cols: C P Q X Y S W B
[ -12   64   13    0   12  -24  -22 -111]  neli
[ 12  11  24 -19  14  11  11   6]  Fipom
[  9 -20  80  47 -20 -33  67  20]  Sime
[  82   46 -113    0   -8  -34  -14   -2]  Dutag
[ 66 -30 -30  -3 -30 -30  29 -64]  bosos
[ 27  70 -49   0  -1  37 -66 -35]  Puna
col: [  13   24   80 -113  -30] -> Q
col: [-19  47] -> X
col: [-111    6   20   -2] -> B
col: [-64 -35] -> B
chg Dutag: [  81   46 -113    0   -8  -34  -14   -2] -> 0, [82]
places bosos: [-30] -> 1 2 4 5
chg Puna: [ 27  70 -49  -1  -1  37 -66 -35] -> 3, [0]

cols: G Z F V L J D T
[-72  22  29 -72 -69 -29 -69 -72] : Silot
[ 31  31  28 103 -24  -2 -36  16] : val
[ -3  -6  19  76  54  -2 -53  32] : nem
[ -8 -44   2 -73 -55 -55 -46 -23] : mobu
[-22  85  16  15  10 -77   6  16] : gad
[  6 -42  25 -24 -31  68 -10 -59] : boz
places Silot: [-72] -> 0 3 7
places mobu: [-23] -> 7
chg Silot: [-73  22  29 -72 -69 -29 -69 -72] -> 0, [-72]
col: [-69 -36 -53] -> D

cols: pepa Gine Daleg Nus Maki runa lepug Gat Lan
[ -7 -27  44 -73   9  47 -86  -3 -35] : bibe
[-92 -41 -82 -49 -19  36 -50 -98 -44] : ren
[ -84  -13 -102  -26   58   -6   16  -76   -2] : dul
[-10 -11  -4  15 -31 -12 -11  15 -22] : sedet
[ 32  23  57  36 -50   6  32  36   2] : fis
[ 32  23  57  36 -50 -31  32  36   2] : Vef
col: [ -7 -92 -84 -10  32] -> pepa
places sedet: [-12] -> 5
col: [-26  15  36  36] -> Nus
places sedet: [-11] -> 1 6

cols: K N H M A U E R
[ 60  47  61  -9  14   1 -63 -14]  rumo
[-50  34  52   0   2  12  87   5]  Vuko
[-39  33 -16   4 -36  10  39 -38]  pove
[ 74 -48  53 -22   5   1   7  -4]  zope
[ 27 -12 -19  13  64  25 -45 -11]  kisi
[ 64   5  31 -39  40   7 -23  -3]  Gol
[ 94   3 -34   7  19   1   2  16]  basi
[-32   9 -13  18  27 -16   4 -37]  sabi
[-49 -17 -25   8  12 -10  14   8]  geta
[ 59   0 -23 -25  29  12 -28  15]  goted
[  8  -1  27 -23   3 -11   9 -46]  Sodo
col: [-19  31 -34 -13 -25 -23] -> H
chg Vuko: [-50  35  52   0   2  12  87   5] -> 1, [34]
chg Sodo: [  8  -1  27 -22   3 -11   9 -46] -> 3, [-23]

cols: lige Bok tamu kag kul Negis Kode
[-16  -4  16 -15  17 -15  43] = sig
[-16  -4  16  42  28  17  43] = nipub
[60 -6 -6 22 22  2 22] = Bitiv
[-7  0 23 28 31 17 27] = dunu
[ 20  25  32 -22  35  18 -15] = ribo
[-19 -11 -37  61 -50 -62  46] = kas
[ 16  -7   5   4  -7 -23   4] = fon
[18 29 29 18 18 29 18] = Vevek
[  58   69  -32 -110   33   29   -5] = Kiru
[  58    5  -32 -110   33   29  -52] = dapa
places Vevek: [18] -> 0 3 4 6
col: [ 22  31  35 -50] -> kul
places sig: [43] -> 6
chg Bitiv: [60 -6 -6 21 22  2 22] -> 3, [22]
places Bitiv: [-6] -> 1 2
places fon: [-7] -> 1 4

cols: Lavod Noboz Rato Fibi Seda podo nadig gona kib Kevi
[-55 -10  35   7  88  36 -48  -6  13 -17] = riv
[  5 -13  42 -18  22  19  22   3  -8 -86] = Lepez
[ 20 -34   7  50  -6 -43  17 -50 -48   4] = falo
[ -6  -4 -25  53   6  28  42 -65 -38  29] = geva
[  5  -9  42 -18  22  19  22   3  -8 -86] = nofo
[ 39  38 -35  18  -2  13 -67  42  15 -37] = bero
[ -9  74  -7 -11   1 -84 -24  59  42 -15] = nuga
[-18 -29  31  19 -12  24  93 -10 -14  22] = giti
[  5 -13  42 -18  22  19  22  -5 -34  10] = Pozo
col: [-29 -13] -> Noboz
col: [ 5 20] -> Lavod
col: [ -6   3 -50 -65   3  42] -> gona
col: [ 42  22 -67 -24  93] -> nadig

cols: Dodil somur Popod Zerar kepi kibi
[74 43  6 21 -6 15] : vigun
[74  2  6 21 -6 15] : vul
[ 74 -42   6  21  -6  15] : beva
chg beva: [ 74 -42   6  21  -6  16] -> 5, [15]
chg vul: [74  2  6 21 -6 16] -> 5, [15]
chg vigun: [74 43  6 21 -5 15] -> 4, [-6]
asked: [74  2  6 21 -6 15] -> vul
chg beva: [ 74 -41   6  21  -6  15] -> 1, [-42]

cols: tiv befeg pekav Tez
[19 55 90 98] -> Kobiz
[ 59  84 101 103] -> Dumuz
[104 101  90  69] -> buro
[89 89 89 91] -> zar
[74 94 69 98] -> Kud
[ 39  72  92 103] -> petis
[ 74  94 103  98] -> Midep
asked: [74 94 69 98] -> Kud
places zar: [89] -> 0 1 2

cols: puro gup navug Ganet
[-35  -4 -37 -11]  meze
[ 83 -25 -65  30]  pido
[ 65 -39 -39  16]  Nadak
[ 83 -57 -18  30]  zipub
[ 18  10 -37 -13]  zev
[ 47 -13 -26   3]  puvid
[-59 -59 -59 -26]  dut
[-20 -20 -23   7]  Kam
[18 10 -7 -2]  Kudig
places Nadak: [-39] -> 1 2
chg zipub: [ 82 -57 -18  30] -> 0, [83]
chg puvid: [ 47 -14 -26   3] -> 1, [-13]
col: [-39 -18] -> navug
places dut: [-26] -> 3
chg zev: [ 18  10 -38 -13] -> 2, [-37]

cols: leli dofu fomig Kov Dape saz roted dala
[-82 -31 -40  16  76  72  53 -30]  Suza
[ 92 -33 -33  13  13  13  37 -74]  Renis
[  0  53 -46  12 104 -11 108  47]  Pozi
[ 15   8 -50 -27  11 -18   0 -27]  Zaref
[ 18  12   7 -14  20  39   7  39]  zofu
[114   3  29  -1 -48  56 -10  34]  kere
[-61  10   0  -3 -53 -11  -8  42]  Rep
[-19  32 -87 -24 -61 -39 -23  66]  Vemo
col: [ 37 108   0   7 -10  -8 -23] -> roted
places zofu: [39] -> 5 7
chg Zaref: [ 15   8 -50 -27  11 -18  -1 -27] -> 6, [0]
chg Zaref: [ 15   9 -50 -27  11 -18   0 -27] -> 1, [8]
chg Pozi: [  0  53 -46  12 104 -12 108  47] -> 5, [-11]
col: [ 72  13 -11 -18  39  56 -11] -> saz
places Renis: [13] -> 3 4 5

cols: sot zede Lera navu mubu setak puli met Kir
[ 98 -52 -56  97 -18 -82  82  22 -96] -> zet
[ 66 -60 -36  77  -4 -75  42  56 -67] -> ziriz
[-37  40  87  73   9 -62 -89 -53  19] -> git
[-83 -34  21  70 100 112  58  58   5] -> nir
[ -59   52  115  -82  -29 -109  -95    2   99] -> Runos
col: [ 87  21 115] -> Lera
chg nir: [-82 -34  21  70 100 112  58  58   5] -> 0, [-83]
chg Runos: [ -59   52  115  -82  -29 -108  -95    2   99] -> 5, [-109]
places nir: [-83] -> 0

cols: puz fasa Bule fupa taga Fetop nagit sizo vod
[ -9  14 -18  25 -75 -65 -46   1 -58]  bubi
[ -1 -11 -19  54   1   7 -88  20  18]  tarip
[ 26 -39 -23 -65   5   4 -38  33   2]  biru
[ -9  14 -18  25 -75 -10  81 -20  55]  vom
[ -9  14 -18  25 -75 -10  81 -20 -29]  nuzom
[ -1 -11 -19  54   1  39 -88  20  18]  furu
chg biru: [ 26 -39 -23 -65   5   3 -38  33   2] -> 5, [4]
chg tarip: [ -1 -11 -20  54   1   7 -88  20  18] -> 2, [-19]

cols: Gen manu Kegu zoge dib tud lifis nin dorav
[ 36  -4  11  31  40 -20 -39  -3  12]  Fiva
[ 23  57  62  12  -9 -17 -45 -37  -7]  fozi
[-32  35  45  31  -6  17  20  -3 -13]  Peta
[ -6 -34  56 -20  21  15  26 -90 -29]  bili
[ -6  -2 -57 -15  30 -16 -16   7  12]  bikos
chg Fiva: [ 35  -4  11  31  40 -20 -39  -3  12] -> 0, [36]
places bili: [-34] -> 1
col: [-32  -6  -6] -> Gen
col: [-37  -3] -> nin

cols: nozi Zof dis gil vaseb bir tokir Duseg Rosig sozon
[-51 -27 -23  56  70  91  18  13 -21 -17] -> vusus
[-34  -2   8  73  70  72  -9 -19 -39 -26] -> gulab
[ 50  43 -14  -2 -23 -12 -70 -50 -51 -21] -> Famu
[  5 -19 -65 -29 -34 -16 -69 -44 -30  23] -> Dezo
[-43 -48 -77 -33 -34 -11 -53  -4  25  74] -> rosav
[ -9  28  29  72  53  42 -39 -39 -49 -30] -> muv
[ 41  54  15  27  -5  -4 -67 -50 -53 -28] -> dake
[ 23  52  30  55  25  12 -58 -47 -53 -31] -> det
[-58 -53 -78 -30 -23  19  -1  52  63  82] -> katul
[-59 -50 -67  -6  23  75  43  61  38  29] -> vused
chg rosav: [-43 -48 -77 -33 -34 -11 -53  -4  25  75] -> 9, [74]
chg det: [ 23  52  30  55  25  13 -58 -47 -53 -31] -> 5, [12]

cols: Losi ruvu zoleb feki vop
[ 19 -14 -15  19 -14] : zekuv
[-42  69  12  77 -48] : gofug
[-46 -49  29  36  21] : danak
[ 13  31 -77 -38  38] : fas
[-32 -66   0 -28  78] : veze
[ -7 -87  77  -7  -7] : Nodil
[ 13 -36 -77 -20 -55] : pes
[ 20 -23  20  20 -50] : nisat
[-32 -66  17  71 -73] : danu
col: [-87 -36 -23] -> ruvu
places Nodil: [-7] -> 0 3 4
places nisat: [20] -> 0 2 3
chg danak: [-47 -49  29  36  21] -> 0, [-46]
places zekuv: [-15] -> 2
col: [ 38  78  -7 -55] -> vop

cols: Dos Kedes lef vaz vusi nolob mavi vir teram leket
[ -1 -16  -3 -18  -6   7   7  12   9   5] = Tus
[ 15  19 -30 -30  14 -22 -93  21  16   3] = dimir
[ 45  45 -20   2   2  -8 -57   2  45  45] = dus
places dimir: [-30] -> 2 3
places dus: [2] -> 3 4 7
chg Tus: [ -1 -16  -4 -18  -6   7   7  12   9   5] -> 2, [-3]

cols: suris limip zome tebo robuf kuri Pubu Mip fot
[ -4  38  20  60  -7 -55 -20  22   6] = pabe
[-10 -30 -28 -61 -26  -5 -46 -22 -11] = Makur
[ -9 -54  91 -14 -52 -51 -13  26  -8] = Gube
[-15 -57 -12  28 -18  29 -18   1  15] = Vesil
[-10 -30 -28 -61 -26  -5   1 -22 -11] = Fino
[-16 -34   9 -29   9  -5 -28  -3 -11] = rolof
[-94 -64  38 -74 -13  56  -2  16 -28] = kalu
[-25 -27  33 -33 -74 -31  47  25   4] = pepuv
[ -5 -75  16  15 -12   2 -16  -6  48] = dipul
[ -85   17   44 -109   10  -11   64   -2   10] = Raso
[ 54  16  83 -57 -55 -15  16   4  34] = kera
chg Makur: [ -9 -30 -28 -61 -26  -5 -46 -22 -11] -> 0, [-10]
chg pepuv: [-25 -27  33 -32 -74 -31  47  25   4] -> 3, [-33]

cols: rek talar toso Miva pez
[ -6  52   9 -14  89] -> Kol
[ 38  74  12 -11  44] -> Zatob
[ 38  74  12  33 -82] -> sekeb
[-73 -48   2  -7  -2] -> bav
[-14 -64 -13  15 -62] -> zepi
chg Zatob: [ 38  74  12 -11  43] -> 4, [44]
chg sekeb: [ 38  74  12  34 -82] -> 3, [33]

cols: Vorol babo kez taze tuguz Neram gezev figus mufi
[-30 102  -3  25  13  -7   4  53 -42]  katum
[ -4  14   4  32  35  39 -25  71 -40]  zose
[ -3  16  -1 -28  19 -72 109  -5  89]  zila
[-16 -16   4  22   4   4   4  39 -16]  Fenav
[-29  91  -8  23  20 -13  13  49 -32]  Fove
[-13 -29 -48  -4  94  -4  91  91  75]  Kadif
[ 18 -60   8  28   3  63 -36  79 -38]  Zivum
[ -3  16  -1 -28  19 -72  32  46 -86]  zon
places Kadif: [-4] -> 3 5
chg Kadif: [-13 -29 -48  -4  94  -4  91  91  74] -> 8, [75]
places Fenav: [4] -> 2 4 5 6
places zila: [89] -> 8
col: [  4 -13  -4] -> Neram

cols: gopov risi nav Nibi Melu
[ -5   9  -8 -10 -66] : Doluf
[ 21   6 -13 -85  43] : zod
[ 13  10 -17  98 -66] : mudet
[ 30  15  -7  48 -63] : nugi
[ 30  15  -2  59 -45] : kosi
[ -5   9  -8 -10 -13] : pida
col: [-66  43] -> Melu
col: [-66 -63 -45 -13] -> Melu

cols: pebu sir mono fifo
[ 27 -72 -17  27] -> Foso
[-75  -9  37   2] -> mus
[  5 -41  30  -7] -> kodal
[ 22 114 -85 -51] -> Govo
[-16  -1  28  -1] -> nuzub
[-40 -34   0 -27] -> buge
[38 -9 37  2] -> tomut
[33 20 54 13] -> Guk
[ 14 -22 -56  54] -> vukot
[43 38  2  5] -> sovul
[ 24 -66 -67 -14] -> Guviv
places nuzub: [-1] -> 1 3
col: [ -1 -34  -9] -> sir
chg Guk: [33 19 54 13] -> 1, [20]
chg Govo: [ 22 114 -85 -52] -> 3, [-51]
places Foso: [27] -> 0 3

cols: vele lodo narig dibe Ginev sis Fegag Ges susi
[-59 -55 -55 -21 -53  82  56 -61 -63] = mose
[-32  38 -82  16  32 -43  19  42 -27] = vazit
[-32 -91 -82  16 -80 -43 -33 -60  -3] = bub
[-63   2  74 -86  40 -76  89 -38  15] = Kozem
[ 33 -60  33  33  33 -60  33  33 -60] = vum
[ 37  37  12  43  34  46 -24 -65  43] = dol
chg vazit: [-32  38 -82  16  32 -43  19  43 -27] -> 7, [42]
places dol: [37] -> 0 1
places vum: [33] -> 0 2 3 4 6 7
places Kozem: [-76] -> 5
col: [ 19 -33  89  33 -24] -> Fegag

cols: Zupo tuviv Pased vura Zapu Dakid kefe tav
[ 63  93   1   1   1 -29  20  50]  poso
[ -1  21  21 -28 -29 -29  21  86]  mot
[-30  23  76   1   7 -49 -26   9]  lipe
[ 63  93   1  27   8 -38 -28  99]  Pud
[ 63  93   1  27   8 -38 102  99]  Lafas
col: [-29 -49 -38 -38] -> Dakid
places mot: [-29] -> 4 5
col: [-26 -28] -> kefe
places poso: [1] -> 2 3 4
col: [ 20  21 -26 -28] -> kefe

cols: vuzud sotuf nal paz nanu miba duzi mekek
[  1 -37 -11   3  -9  -5 -47 -58] = salav
[-99 101  37  31  -9  73 -36  -3] = pumin
[ 93  93  -9 -80  -9  93  93  -9] = ripur
[ -77 -116   -3  -62   -9   41  -12  -46] = sobo
places ripur: [93] -> 0 1 5 6
places pumin: [-99] -> 0
col: [-11  37  -9] -> nal
col: [-36  93] -> duzi
col: [-47 -36  93] -> duzi

cols: vup Nufim rizat vova Kof
[ 36 -40  33 -46 -90] = Vosod
[49 -7 30 -7 36] = duni
[-23 -91  -6 -49  28] = Vivu
chg Vivu: [-23 -91  -6 -49  27] -> 4, [28]
col: [ -7 -49] -> vova

cols: vuno ton salob Mokaz fuv delu peb fep dit neni
[ -3 -62 -69 -54  29  55 -26  56 -71  86] = girug
[ -3 -19 -27 -80 -23  56 -26  76  81  86] = Kun
[-79 -19 -27 -79 -15  56 -72  80 -71  80] = Bap
[  3 -17   8  -4  30  69  19  76 -71  16] = geso
[ 26 -10  21   1  51  51  27  51  51  -3] = sas
[ 26 -10  21   1  51  56 -41  76 -71  -3] = bofus
chg bofus: [ 26 -10  21   1  51  56 -41  76 -71  -2] -> 9, [-3]
col: [56 56 69 51 56] -> delu
chg Kun: [ -3 -19 -27 -80 -22  56 -26  76  81  86] -> 4, [-23]
chg sas: [ 26 -10  21   1  50  51  27  51  51  -3] -> 4, [51]
places sas: [51] -> 4 5 7 8
places Bap: [80] -> 7 9
chg Kun: [ -4 -19 -27 -80 -23  56 -26  76  81  86] -> 0, [-3]

cols: nodiv tonu puf rokeg Lofib lada vig
[ 52 101  94 -80  19 -23 -13] = Fida
[-10  63  97  97 -10 -11 -10] = zole
[  93   93   57    3  -34 -103   93] = nedu
[ -8  93 -20  49  30  -6  68] = suniz
[ 93 -25  28  36  78 -56  15] = pozu
chg nedu: [  93   94   57    3  -34 -103   93] -> 1, [93]
places zole: [-10] -> 0 4 6
places nedu: [93] -> 0 1 6

cols: teg Mem fofev Roru
[44 39 51 28] = zeto
[-82 -18  57  88] = vesok
[ 15  37 -25  12] = Surag
[ 13  13 -36  11] = lak
[-44  57  -5  12] = paf
[ -1  27 -41 -47] = ter
[  -1   27  -41 -104] = Gitir
chg paf: [-44  57  -6  12] -> 2, [-5]
col: [51 57] -> fofev
places lak: [11] -> 3
col: [-44  -1  -1] -> teg

cols: nif Volu Venar suke Mili Galet tuvak zos gorot
[-28 -37  30  -4 -37 -23 -37  67 -72] : bunik
[ 70  70  89  44 -36  26 -59  40 -16] : Rur
[-53 -63  10 -34  64  26 -34 -16 -34] : pep
[ -9   8 -10 -43 -35 -69 -53 -48 -52] : porak
[ 67 -49  57 -28  -7  30  37 -51 -38] : tusak
[-17 -56   6 -28  56  -5 -61 -65  47] : Duda
[-52  33  21  30   7 -18 -22 -63  73] : donan
chg porak: [ -9   8 -10 -43 -34 -69 -53 -48 -52] -> 4, [-35]
places Rur: [-59] -> 6
places pep: [-34] -> 3 6 8
places Rur: [-36] -> 4
chg tusak: [ 67 -49  56 -28  -7  30  37 -51 -38] -> 2, [57]
places pep: [-63] -> 1
chg Rur: [ 70  70  89  44 -36  25 -59  40 -16] -> 5, [26]

cols: Vizer bisuv kebi vigol Zosig
[ 65  52 -35   7 -44] = Rigib
[ 49  80 -13 -39   3] = pezi
[ 15  60 -15   6  -3] = vip
[ 13  62 -17   1  -3] = moz
[ 69  83 -48  11  11] = Fadem
[ 69  78 -16  14  -4] = Bapu
[ 12  64 -15  -1  -2] = Fuva
[ 69  78 -16  -7  70] = nipa
[ 69  78 -50  10 -36] = medof
[ 66  91 -29  12 -19] = Pitu
[ 54  36 -24  12 -33] = Vifip
[ 69  90 -43  14 -24] = Zikef
places moz: [62] -> 1
chg Fuva: [ 12  63 -15  -1  -2] -> 1, [64]
col: [78 91 36 90] -> bisuv
places Fadem: [69] -> 0

cols: Viret zegeb Fubep rufid zin
[-68   7  -7  14  56] = ruf
[-56 -56 -59  11  11] = por
[-114  -31  -66   11   23] = tet
[ 7  7 13 14 14] = Nebu
[ 20 -14  14  61  81] = buda
[ 4 19 66 26 10] = mik
col: [11 14 61 26] -> rufid
places Nebu: [14] -> 3 4
col: [-31   7 -14] -> zegeb
places por: [11] -> 3 4
places ruf: [56] -> 4
chg Nebu: [ 7  7 13 13 14] -> 3, [14]
places mik: [10] -> 4

cols: suf Gan duv tepil taf topav gur seget
[-14  44 -59 -14   1  10  16   6] -> moto
[  9 -65  82  -2  24  23 -15 -36] -> Milub
[  9 -17  27  -4   7  -9 -15 -18] -> pul
[  8 -32  39   8   3   2  -8 -26] -> tovum
[ 13 -42  57  10   4  -1 -13 -42] -> fibe
[ -4  34 -13   5   5 -13   5  21] -> dozur
[  5 -12  31  -7  12   3  -6 -19] -> fiv
[-25 -12 -12  12 -12 -26 -15 -25] -> Kuvud
[  6  27 -23  -3  -8 -30  -8  -1] -> Modap
[  6  15 -32   9 -17 -28  -8   8] -> Gizet
[ -5 -11 -13  -4   5  15   2  24] -> Zame
chg dozur: [ -5  34 -13   5   5 -13   5  21] -> 0, [-4]
places Kuvud: [-12] -> 1 2 4
chg Milub: [  9 -65  82  -2  23  23 -15 -36] -> 4, [24]
places dozur: [5] -> 3 4 6
chg tovum: [  8 -32  39   7   3   2  -8 -26] -> 3, [8]
col: [ 8 10  5 -7 12 -3  9 -4] -> tepil

